Below are the code and all the weights of a small trained network. Each question names an input and a class and asks about switching units off, where a switched-off unit gives its printed mean instead of its output.

import numpy as np


def w(rows, s, z=0):
    codes = np.array(rows[::2]) - 128.0
    scale = np.full(codes.shape[1], s)
    scale[-1] = z or s
    return codes * scale


def norm(h):
    return h / np.sqrt((h * h).mean(-1, keepdims=True) + 1e-5)


def f(y):
    return np.maximum(y, 0)


def log_softmax(a):
    a = a - a.max(-1, keepdims=True)
    return a - np.log(np.exp(a).sum(-1, keepdims=True))


def net(x, mask):
    res = np.array(x, float).reshape(1, 4) / 4 @ E
    u = 0
    for l in range(4):
        y = f(norm(res) @ A[l][:, :-1].T + A[l][:, -1])
        res = res + np.where(mask[u : u + 6], y, B[l][:, -1]) @ B[l][:, :-1]
        u += 6
    return log_softmax(norm(res)[-1] @ U[:, :-1].T + U[:, -1])


A, B = {}, {}
E = w([
[170,198,176,98,119],'x0',
[59,139,255,142,201],'x1',
[164,36,199,80,232],'x2',
[55,121,135,43,135],'x3',
],0.0063)
A[0] = w([
[44,191,230,209,116,2],'L0N1',
[99,205,205,208,131,31],'L0N2',
[129,231,151,82,78,69],'L0N3',
[189,199,190,126,104,55],'L0N4',
[107,196,255,39,117,88],'L0N5',
[209,233,181,68,109,25],'L0N6',
],0.0094,0.0061)
B[0] = w([
[61,165,59,213,252,209],'L0N1',
[110,165,129,166,167,192],'L0N2',
[162,116,77,155,156,201],'L0N3',
[158,144,177,113,96,175],'L0N4',
[124,137,142,70,135,254],'L0N5',
[226,165,133,110,135,186],'L0N6',
],0.022,0.0046)
A[1] = w([
[146,146,185,133,177,171],'L1N1',
[147,153,74,160,65,75],'L1N2',
[120,190,212,204,130,21],'L1N3',
[122,221,117,167,182,139],'L1N4',
[167,6,165,201,155,3],'L1N5',
[74,161,131,108,173,242],'L1N6',
],0.016,0.0029)
B[1] = w([
[116,218,176,130,129,218],'L1N1',
[92,122,84,150,80,230],'L1N2',
[41,153,198,196,92,174],'L1N3',
[114,56,132,210,162,254],'L1N4',
[203,7,181,160,210,192],'L1N5',
[117,153,47,94,175,236],'L1N6',
],0.019,0.008)
A[2] = w([
[61,149,132,73,9,99],'L2N1',
[110,143,176,88,93,52],'L2N2',
[71,172,131,91,137,85],'L2N3',
[80,89,59,100,53,148],'L2N4',
[171,110,161,85,43,4],'L2N5',
[30,98,175,12,148,89],'L2N6',
],0.016,0.0037)
B[2] = w([
[140,153,101,225,129,187],'L2N1',
[105,117,95,149,166,139],'L2N2',
[171,54,159,134,174,178],'L2N3',
[133,74,73,102,114,254],'L2N4',
[203,141,108,165,120,139],'L2N5',
[118,208,151,6,126,194],'L2N6',
],0.017,0.0078)
A[3] = w([
[59,182,150,209,179,2],'L3N1',
[81,55,84,153,21,50],'L3N2',
[91,81,36,59,98,85],'L3N3',
[134,75,55,170,53,70],'L3N4',
[235,212,136,158,107,8],'L3N5',
[74,109,238,167,3,31],'L3N6',
],0.017,0.0028)
B[3] = w([
[39,86,100,122,107,219],'L3N1',
[169,218,95,108,148,232],'L3N2',
[104,80,121,145,61,221],'L3N3',
[148,192,102,142,175,249],'L3N4',
[169,91,133,132,68,172],'L3N5',
[122,183,252,152,86,138],'L3N6',
],0.03,0.011)
U = w([
[95,154,212,174,74,105],'0',
[118,124,129,117,109,1],'1',
[124,193,149,20,175,144],'2',
[5,123,94,166,185,162],'3',
[95,56,70,60,61,100],'4',
[228,117,146,127,46,129],'5',
[180,21,178,139,211,118],'6',
[161,228,23,156,113,146],'7',
],0.019,0.013)

Each question gives the input, the list of numbers given to net, and the class t.
The units are the neurons (one row each of A and B). Each row of codes is followed by its name. A weight is (code - 128) times the scale printed after its matrix; where a second scale follows, it is the last column's (A, B and U).
mask holds one flag per neuron, layer by layer. A switched-off neuron (its flag False) gives its mean, the last column of its row in B, instead of its output. The means were averaged over made-up inputs and are rounded, as every weight is.
A unit's drop is (log p(t) with every unit on - log p(t) with that unit switched off) / (log p(t) with every unit on - log p(t) with every unit switched off).
The circuit of an input: a set's keep is (log p(t) with only the set's units on - log p(t) with every unit switched off) / (log p(t) with every unit on - log p(t) with every unit switched off). Starting from the 12 units with the biggest drops (on a tie, the unit counted first), units are removed one at a time, each time the one whose removal leaves the highest keep (on an exact tie, the one counted first), for as long as the keep stays at least 0.8.
circuit, biggest first: the units of the circuit, biggest drop first
top k neurons: the k neurons with the biggest drops, biggest first
k most important neurons of layer l: the k neurons of layer l with the biggest drops, biggest first
drop of u: that unit's drop, to one decimal
input [-2,3,5,0], class 2: top 3 neurons : [L0N1; L1N4; L0N3]
input [4,3,-1,-8], class 3: top 4 neurons : [L0N1; L3N1; L0N2; L1N4]
input [-7,-4,2,5], class 4: top neuron : [L1N4]
input [4,-7,4,-1], class 5: 2 most important neurons of layer 1 : [L1N4; L1N6]
input [-8,1,0,4], class 4: top 3 neurons : [L0N3; L1N4; L0N6]
input [8,-2,-7,-6], class 0: top 4 neurons : [L0N4; L1N6; L2N4; L3N6]
input [6,-2,-2,-8], class 0: circuit, biggest first : [L1N3; L3N6; L0N4]
input [-2,-4,7,8], class 4: top 2 neurons : [L1N1; L3N4]
input [8,2,0,4], class 5: circuit, biggest first : [L0N6; L3N5]
input [3,-5,5,-7], class 6: circuit, biggest first : [L1N5; L0N5; L3N2]
input [8,-1,-7,5], class 5: top 2 neurons : [L0N6; L3N5]
input [-6,-1,1,0], class 6: circuit, biggest first : [L0N5; L1N5; L0N1]
input [-3,-8,7,4], class 6: top 2 neurons : [L0N5; L1N5]
input [4,-5,6,3], class 5: top 4 neurons : [L0N1; L1N6; L3N5; L2N5]
input [-4,5,8,-1], class 6: circuit, biggest first : [L1N5]
input [4,5,8,-6], class 2: 4 most important neurons of layer 0 : [L0N1; L0N5; L0N3; L0N2]
input [7,0,4,3], class 2: 3 most important neurons of layer 2 : [L2N6; L2N1; L2N2]
input [-3,0,4,5], class 2: top 3 neurons : [L1N2; L2N6; L0N1]
input [0,-7,8,6], class 6: 4 most important neurons of layer 1 : [L1N2; L1N5; L1N6; L1N1]
input [3,6,-1,-7], class 3: top neuron : [L0N1]
input [-6,7,7,5], class 2: drop of L2N6 : 0.1
input [8,-1,0,-6], class 5: drop of L3N5 : 0.1
input [-6,5,3,-6], class 6: drop of L1N4 : 0.0
input [3,1,-2,-2], class 3: drop of L0N1 : 0.1
